Below is a small trained network, with its code and all its weights. Each question gives an input and a target symbol and asks what happens when units are switched off, that is, made to give their printed mean instead of their output.

import numpy as np


def w(rows, s, z=0):
    codes = np.array(rows[::2]) - 128.0
    scale = np.full(codes.shape[1], s)
    scale[-1] = z or s
    return codes * scale


def norm(h):
    return h / np.sqrt((h * h).mean(-1, keepdims=True) + 1e-5)


def f(y):
    return y / 2 * (1 + np.tanh(0.7978845608 * (y + 0.044715 * y**3)))


def softmax(a):
    e = np.exp(a - a.max(-1, keepdims=True))
    return e / e.sum(-1, keepdims=True)


def log_softmax(a):
    a = a - a.max(-1, keepdims=True)
    return a - np.log(np.exp(a).sum(-1, keepdims=True))


def net(x, mask):
    ids = ['ΠΣΦαεζθξτ'.index(c) for c in x.split()]
    T = len(ids)
    res = E[ids] + P[:T]
    u = 0
    for l in range(2):
        r = norm(res)
        for j in range(3):
            rows = slice(3 * j, 3 * j + 3)
            q, k, v = (r @ M[l][rows].T for M in (Q, K, V))
            z = softmax(np.where(np.tri(T) > 0, q @ k.T / 3**0.5, -1e9)) @ v
            o = O[l][rows]
            res = res + np.where(mask[u + j], z, o[:, -1]) @ o[:, :-1]
        u += 3
        y = f(norm(res) @ A[l][:, :-1].T + A[l][:, -1])
        res = res + np.where(mask[u : u + 4], y, B[l][:, -1]) @ B[l][:, :-1]
        u += 4
    return log_softmax(norm(res)[-1] @ U[:, :-1].T + U[:, -1])


Q, K, V, O, A, B = {}, {}, {}, {}, {}, {}
E = w([
[107,185,189,129],'Π',
[156,74,35,118],'Σ',
[108,184,196,133],'Φ',
[156,132,131,108],'α',
[150,156,169,109],'ε',
[186,108,134,185],'ζ',
[182,12,102,112],'θ',
[166,110,135,70],'ξ',
[143,245,75,134],'τ',
],0.011)
P = w([
[2,29,196,24],'0',
[154,66,211,44],'1',
[217,102,151,84],'2',
[189,122,165,77],'3',
[194,127,145,87],'4',
[182,141,154,79],'5',
[188,141,145,91],'6',
[175,146,139,82],'7',
[198,130,135,132],'8',
[160,165,136,69],'9',
[167,164,127,72],'10',
],0.0049)
Q[0] = w([
[71,175,195,132],'0.h1',
[52,84,87,209],'0.h1',
[121,153,198,31],'0.h1',
[231,243,49,69],'0.h2',
[119,3,44,197],'0.h2',
[225,246,191,87],'0.h2',
[167,171,159,135],'0.h3',
[68,139,149,79],'0.h3',
[218,156,142,110],'0.h3',
],0.0071)
K[0] = w([
[212,81,197,111],'0.h1',
[63,124,185,164],'0.h1',
[214,69,76,76],'0.h1',
[86,217,66,157],'0.h2',
[96,3,194,110],'0.h2',
[90,228,114,98],'0.h2',
[52,154,120,86],'0.h3',
[176,126,208,203],'0.h3',
[103,221,26,189],'0.h3',
],0.0071)
V[0] = w([
[87,29,109,177],'0.h1',
[47,161,191,156],'0.h1',
[158,99,151,134],'0.h1',
[128,30,73,121],'0.h2',
[162,231,78,137],'0.h2',
[94,161,2,152],'0.h2',
[227,168,164,145],'0.h3',
[122,241,180,162],'0.h3',
[63,129,118,158],'0.h3',
],0.0073)
O[0] = w([
[195,132,216,124,66],'0.h1',
[126,199,158,3,4],'0.h1',
[179,107,158,87,186],'0.h1',
[42,177,161,152,35],'0.h2',
[132,81,115,203,186],'0.h2',
[71,44,232,241,16],'0.h2',
[159,58,38,120,224],'0.h3',
[167,59,139,248,127],'0.h3',
[136,140,182,136,28],'0.h3',
],0.0045,0.0035)
A[0] = w([
[69,49,191,130,190],'0.n1',
[148,98,115,115,6],'0.n2',
[66,80,32,3,129],'0.n3',
[52,6,137,209,182],'0.n4',
],0.0068,0.0026)
B[0] = w([
[248,99,66,136,130],'0.n1',
[123,97,174,167,124],'0.n2',
[165,195,195,215,253],'0.n3',
[162,157,3,91,183],'0.n4',
],0.0067,0.0044)
Q[1] = w([
[180,91,144,185],'1.h1',
[34,175,156,83],'1.h1',
[215,117,138,255],'1.h1',
[210,166,175,120],'1.h2',
[97,81,70,143],'1.h2',
[104,156,190,105],'1.h2',
[87,201,161,72],'1.h3',
[69,123,56,165],'1.h3',
[158,81,184,126],'1.h3',
],0.0087)
K[1] = w([
[99,126,21,146],'1.h1',
[208,96,221,56],'1.h1',
[61,61,3,172],'1.h1',
[221,120,80,129],'1.h2',
[22,120,130,133],'1.h2',
[169,81,231,112],'1.h2',
[136,251,137,131],'1.h3',
[161,84,71,230],'1.h3',
[67,59,132,34],'1.h3',
],0.0066)
V[1] = w([
[32,75,106,140],'1.h1',
[188,225,238,26],'1.h1',
[133,107,38,176],'1.h1',
[100,158,76,186],'1.h2',
[241,28,170,39],'1.h2',
[29,111,126,2],'1.h2',
[138,81,189,116],'1.h3',
[65,93,187,92],'1.h3',
[110,117,156,8],'1.h3',
],0.0062)
O[1] = w([
[75,34,83,109,21],'1.h1',
[213,166,43,118,169],'1.h1',
[3,70,204,144,176],'1.h1',
[221,209,115,126,98],'1.h2',
[53,99,181,203,253],'1.h2',
[124,29,70,58,47],'1.h2',
[121,90,247,189,119],'1.h3',
[86,115,114,176,52],'1.h3',
[42,90,192,135,152],'1.h3',
],0.005,0.0051)
A[1] = w([
[31,135,12,43,12],'1.n1',
[101,1,103,184,117],'1.n2',
[211,124,82,82,161],'1.n3',
[72,125,69,73,1],'1.n4',
],0.0057,0.0037)
B[1] = w([
[24,212,222,193,93],'1.n1',
[190,30,134,18,192],'1.n2',
[221,161,99,21,251],'1.n3',
[39,64,255,205,75],'1.n4',
],0.0048,0.0026)
U = w([
[246,160,102,1,216],'Π',
[196,181,87,207,214],'Σ',
[195,177,173,184,47],'Φ',
[147,16,46,127,78],'α',
[123,102,117,80,7],'ε',
[113,108,121,84,2],'ζ',
[75,44,205,200,189],'θ',
[137,22,91,110,108],'ξ',
[88,125,81,101,78],'τ',
],0.0076,0.0049)

Each question gives the input, a string of symbols that net reads in full, and the target symbol t.
The units are the heads (3 rows each of Q, K, V and O) and the neurons (one row each of A and B). Each row of codes is followed by its name. A weight is (code - 128) times the scale printed after its matrix; where a second scale follows, it is the last column's (O, A, B and U).
mask holds one flag per unit, layer by layer, with each layer's heads first. A switched-off unit (its flag False) gives its mean, the last column of its rows in O or B, instead of its output. The means were averaged over made-up inputs and are rounded, as every weight is.
A unit's drop is (log p(t) with every unit on - log p(t) with that unit switched off) / (log p(t) with every unit on - log p(t) with every unit switched off).
The circuit of an input: a set's keep is (log p(t) with only the set's units on - log p(t) with every unit switched off) / (log p(t) with every unit on - log p(t) with every unit switched off). Starting from the 12 units with the biggest drops (on a tie, the unit counted first), units are removed one at a time, each time the one whose removal leaves the highest keep (on an exact tie, the one counted first), for as long as the keep stays at least 0.8.
circuit, biggest first: the units of the circuit, biggest drop first
most important unit: the unit with the biggest drop
k most important neurons: the k neurons with the biggest drops, biggest first
which heads matter: for each layer, one digit per head in row order, 1 if its drop is at least 0.15 and else 0, layers parted by /
drop when u is switched off: that unit's drop, to one decimal
input Σ θ ζ Φ τ ε ξ ζ Π θ, target θ: circuit, biggest first	0.n3, 1.h1, 0.h2
input τ ζ θ α ζ ζ, target θ: circuit, biggest first	1.h1, 0.h2
input Π ζ ξ ζ Σ Φ Π ξ θ θ, target Σ: circuit, biggest first	0.n3, 0.h2, 1.h2, 1.n2
input Π Π Σ θ θ τ ε, target θ: which heads matter	000 / 100
input θ ζ ξ Π Σ α Σ ξ, target Σ: circuit, biggest first	0.h1, 1.h2
input ε Φ ξ Φ ζ τ Π α, target α: which heads matter	010 / 100
input θ Σ τ ξ ζ Π Π ε θ, target θ: circuit, biggest first	1.h1, 0.n3, 0.h2
input Σ Φ θ τ ζ Φ, target θ: which heads matter	100 / 100
input ξ α τ, target α: 2 most important neurons	0.n3, 1.n2
input ξ τ Π Σ, target Σ: which heads matter	110 / 111
input Π α Σ ε α τ θ ζ, target θ: 2 most important neurons	0.n4, 1.n3
input θ Π τ ζ ζ Φ Π, target θ: which heads matter	100 / 100
input Σ ε ζ, target Π: most important unit	0.h3
input Π Σ Π θ ζ Φ ζ θ τ, target θ: which heads matter	010 / 100
input Φ α ξ α θ ε τ θ θ Π Φ, target θ: most important neuron	1.n3
input θ ξ Π Φ Π Π θ θ ε τ, target θ: drop when 0.n4 is switched off	0.2
input Σ Π ζ τ θ Π, target θ: drop when 0.h1 is switched off	0.5
input ε ζ ζ α Π Σ ζ ξ θ ξ, target Σ: drop when 0.n2 is switched off	0.0
input α α τ, target α: drop when 0.h1 is switched off	0.2
